Here is a tiny trained network, its code and every weight. The questions are about switching its units off for an input and a class, where a switched-off unit gives its printed mean instead of its output.

import numpy as np


def w(rows, s, z=0):
    codes = np.array(rows[::2]) - 128.0
    scale = np.full(codes.shape[1], s)
    scale[-1] = z or s
    return codes * scale


def f(y):
    return np.maximum(y, 0)


def log_softmax(a):
    a = a - a.max(-1, keepdims=True)
    return a - np.log(np.exp(a).sum(-1, keepdims=True))


def net(x, mask):
    res = np.array(x, float).reshape(1, 4) / 4 @ E
    y = f(res @ A[0][:, :-1].T + A[0][:, -1])
    res = res + np.where(mask, y, B[0][:, -1]) @ B[0][:, :-1]
    return log_softmax(res[-1] @ U[:, :-1].T + U[:, -1])


A, B = {}, {}
E = w([
[112,254,149,183],'x0',
[210,128,77,189],'x1',
[166,106,231,157],'x2',
[64,74,115,205],'x3',
],0.0073)
A[0] = w([
[107,182,140,167,109],'neuron 0',
[58,81,117,216,36],'neuron 1',
[131,125,137,134,58],'neuron 2',
[199,122,105,168,32],'neuron 3',
[250,108,85,198,56],'neuron 4',
[24,127,218,38,27],'neuron 5',
[73,80,142,211,68],'neuron 6',
[182,156,120,62,24],'neuron 7',
[174,100,233,157,3],'neuron 8',
[154,121,198,148,68],'neuron 9',
[154,81,156,119,97],'neuron 10',
[103,183,105,135,64],'neuron 11',
[157,78,142,108,73],'neuron 12',
[121,195,173,175,47],'neuron 13',
[121,123,132,103,82],'neuron 14',
[212,172,161,33,91],'neuron 15',
[139,54,96,79,74],'neuron 16',
[143,84,123,111,140],'neuron 17',
[160,105,225,152,164],'neuron 18',
[133,113,125,123,101],'neuron 19',
[78,166,18,78,121],'neuron 20',
[108,139,35,104,3],'neuron 21',
[104,173,110,137,81],'neuron 22',
[124,183,146,157,56],'neuron 23',
[125,81,91,90,54],'neuron 24',
[156,69,133,104,60],'neuron 25',
],0.017,0.0066)
B[0] = w([
[137,180,182,143,193],'neuron 0',
[205,170,53,64,216],'neuron 1',
[113,163,133,114,128],'neuron 2',
[40,160,85,120,172],'neuron 3',
[37,155,72,215,235],'neuron 4',
[21,171,48,218,254],'neuron 5',
[205,154,71,102,216],'neuron 6',
[148,183,60,23,176],'neuron 7',
[67,34,106,6,199],'neuron 8',
[108,69,119,60,180],'neuron 9',
[126,132,179,104,178],'neuron 10',
[119,149,172,82,164],'neuron 11',
[126,172,179,104,173],'neuron 12',
[123,174,204,93,197],'neuron 13',
[102,143,124,112,139],'neuron 14',
[243,159,63,121,250],'neuron 15',
[146,172,211,140,214],'neuron 16',
[147,154,168,162,190],'neuron 17',
[140,19,169,153,254],'neuron 18',
[124,140,135,114,137],'neuron 19',
[123,2,151,151,248],'neuron 20',
[63,47,110,36,177],'neuron 21',
[123,160,166,102,161],'neuron 22',
[118,161,181,102,171],'neuron 23',
[119,150,181,73,177],'neuron 24',
[126,181,181,108,179],'neuron 25',
],0.042,0.0081)
U = w([
[103,29,131,91,160],'0',
[118,182,211,110,102],'1',
[42,155,55,179,119],'2',
[211,141,44,96,97],'3',
[196,64,159,255,254],'4',
[189,88,147,247,83],'5',
],0.007,0.017)

Each question gives the input, the list of numbers given to net, and the class t.
The units are the neurons (one row each of A and B). Each row of codes is followed by its name. A weight is (code - 128) times the scale printed after its matrix; where a second scale follows, it is the last column's (A, B and U).
mask holds one flag per neuron, in row order. A switched-off neuron (its flag False) gives its mean, the last column of its row in B, instead of its output. The means were averaged over made-up inputs and are rounded, as every weight is.
A unit's drop is (log p(t) with every unit on - log p(t) with that unit switched off) / (log p(t) with every unit on - log p(t) with every unit switched off).
The circuit of an input: a set's keep is (log p(t) with only the set's units on - log p(t) with every unit switched off) / (log p(t) with every unit on - log p(t) with every unit switched off). Starting from the 12 units with the biggest drops (on a tie, the unit counted first), units are removed one at a time, each time the one whose removal leaves the highest keep (on an exact tie, the one counted first), for as long as the keep stays at least 0.8.
units of the circuit, in order: the units of the circuit, biggest drop first
unit that matters most: the unit with the biggest drop
top k neurons: the k neurons with the biggest drops, biggest first
drop of u: that unit's drop, to one decimal
input [5,2,-8,-2], class 0: unit that matters most -> neuron 20
input [-6,2,1,-6], class 1: top 2 neurons -> (neuron 16; neuron 1)
input [2,-7,4,7], class 2: top 2 neurons -> (neuron 5; neuron 15)
input [0,-2,2,2], class 4: top 2 neurons -> (neuron 8; neuron 21)
input [5,3,-5,-3], class 0: top 4 neurons -> (neuron 20; neuron 16; neuron 21; neuron 25)
input [-6,-7,-7,8], class 3: top 3 neurons -> (neuron 1; neuron 6; neuron 18)
input [-8,-4,-7,8], class 1: top 2 neurons -> (neuron 16; neuron 24)
input [5,3,5,-4], class 0: top 4 neurons -> (neuron 8; neuron 18; neuron 16; neuron 9)
input [-6,-7,3,7], class 2: top 3 neurons -> (neuron 5; neuron 15; neuron 13)
input [-6,-8,6,2], class 2: top 2 neurons -> (neuron 5; neuron 20)
input [7,0,-7,3], class 0: top 2 neurons -> (neuron 20; neuron 21)
input [-5,4,2,-2], class 1: top 2 neurons -> (neuron 5; neuron 20)
input [3,6,5,-3], class 2: top 4 neurons -> (neuron 4; neuron 20; neuron 3; neuron 21)
input [5,3,1,6], class 3: units of the circuit, in order -> (neuron 1)
input [3,0,-3,-3], class 4: units of the circuit, in order -> (neuron 8; neuron 20)
input [3,-6,-1,8], class 3: drop of neuron 1 -> 1.1
input [0,4,3,1], class 2: drop of neuron 21 -> 0.1
input [-4,-7,-6,-4], class 2: drop of neuron 8 -> 0.2
